Below is a small trained network, with its code and all its weights. Each question gives an input and a class and asks what happens when units are switched off, that is, made to give their printed mean instead of their output.

import numpy as np


def w(rows, s, z=0):
    codes = np.array(rows[::2]) - 128.0
    scale = np.full(codes.shape[1], s)
    scale[-1] = z or s
    return codes * scale


def f(y):
    return np.maximum(y, 0)


def log_softmax(a):
    a = a - a.max(-1, keepdims=True)
    return a - np.log(np.exp(a).sum(-1, keepdims=True))


def net(x, mask):
    res = np.array(x, float).reshape(1, 2) / 4 @ E
    y = f(res @ A[0][:, :-1].T + A[0][:, -1])
    res = res + np.where(mask, y, B[0][:, -1]) @ B[0][:, :-1]
    return log_softmax(res[-1] @ U[:, :-1].T + U[:, -1])


A, B = {}, {}
E = w([
[74,103,10,107,240,117,121],'x0',
[49,254,101,179,95,136,29],'x1',
],0.0043)
A[0] = w([
[116,115,74,125,178,126,123,76],'N1',
[131,105,134,126,132,128,145,94],'N2',
[147,93,130,121,133,121,160,72],'N3',
[153,73,146,113,150,131,151,90],'N4',
[143,102,137,122,139,125,144,85],'N5',
[131,124,125,126,122,128,129,249],'N6',
[158,69,143,119,144,124,155,82],'N7',
[146,139,194,133,82,123,133,67],'N8',
[122,122,132,132,128,141,138,255],'N9',
[114,119,63,128,177,129,133,66],'N10',
[138,118,131,128,120,133,145,243],'N11',
[88,253,90,128,97,124,79,38],'N12',
[134,117,136,122,136,123,127,164],'N13',
[126,131,169,130,96,134,139,106],'N14',
[142,97,133,122,132,124,142,85],'N15',
[140,121,119,119,122,132,126,116],'N16',
[135,89,137,126,132,123,149,79],'N17',
[104,101,32,126,188,125,127,88],'N18',
[141,114,133,124,135,127,127,107],'N19',
[111,171,121,136,122,124,102,50],'N20',
[127,128,129,131,125,129,133,236],'N21',
[141,86,141,119,138,131,148,83],'N22',
[164,143,239,122,24,137,133,44],'N23',
[160,52,144,120,143,113,172,97],'N24',
[106,120,44,110,187,128,131,61],'N25',
],0.012,0.0041)
B[0] = w([
[171,109,162,160,124,103,145,180],'N1',
[120,122,122,158,120,142,126,146],'N2',
[107,111,118,188,114,158,124,164],'N3',
[104,127,108,192,111,168,112,191],'N4',
[118,118,122,167,115,151,126,153],'N5',
[123,177,113,25,135,116,114,228],'N6',
[104,127,111,200,105,172,111,192],'N7',
[164,98,167,176,143,99,147,189],'N8',
[110,183,118,1,138,114,118,233],'N9',
[149,85,166,167,135,89,149,182],'N10',
[118,183,101,34,136,103,105,226],'N11',
[72,103,76,250,103,218,106,229],'N12',
[121,149,124,122,122,124,111,162],'N13',
[139,107,135,148,146,92,141,170],'N14',
[117,116,122,169,118,149,125,153],'N15',
[123,120,126,131,119,132,134,133],'N16',
[111,116,122,177,116,154,126,157],'N17',
[177,97,189,155,121,83,158,223],'N18',
[122,126,124,146,131,136,122,139],'N19',
[107,112,118,189,105,156,121,154],'N20',
[119,150,113,57,145,124,126,217],'N21',
[103,119,118,181,116,152,118,166],'N22',
[200,45,184,207,147,71,180,255],'N23',
[83,128,95,211,119,175,101,222],'N24',
[184,84,171,173,130,99,163,202],'N25',
],0.025,0.005)
U = w([
[194,99,197,141,146,69,176,80],'0',
[60,130,70,168,96,213,96,84],'1',
[112,190,105,12,150,108,110,253],'2',
],0.011,0.0024)

Each question gives the input, the list of numbers given to net, and the class t.
The units are the neurons (one row each of A and B). Each row of codes is followed by its name. A weight is (code - 128) times the scale printed after its matrix; where a second scale follows, it is the last column's (A, B and U).
mask holds one flag per neuron, in row order. A switched-off neuron (its flag False) gives its mean, the last column of its row in B, instead of its output. The means were averaged over made-up inputs and are rounded, as every weight is.
A unit's drop is (log p(t) with every unit on - log p(t) with that unit switched off) / (log p(t) with every unit on - log p(t) with every unit switched off).
unit that matters most: the unit with the biggest drop
k most important neurons: the k neurons with the biggest drops, biggest first
drop when u is switched off: that unit's drop, to one decimal
input [7,7], class 0: unit that matters most => N18
input [7,-8], class 1: 4 most important neurons => [N24; N23; N7; N4]
input [-6,-7], class 1: 2 most important neurons => [N24; N7]
input [-3,-3], class 2: 3 most important neurons => [N12; N18; N25]
input [6,-7], class 1: 2 most important neurons => [N24; N23]
input [-3,2], class 2: 2 most important neurons => [N18; N25]
input [6,5], class 0: 2 most important neurons => [N18; N25]
input [5,-6], class 1: 2 most important neurons => [N23; N24]
input [4,-6], class 1: drop when N23 is switched off => 0.1
input [1,-3], class 2: drop when N12 is switched off => 0.4
input [-4,-8], class 1: drop when N23 is switched off => 0.0
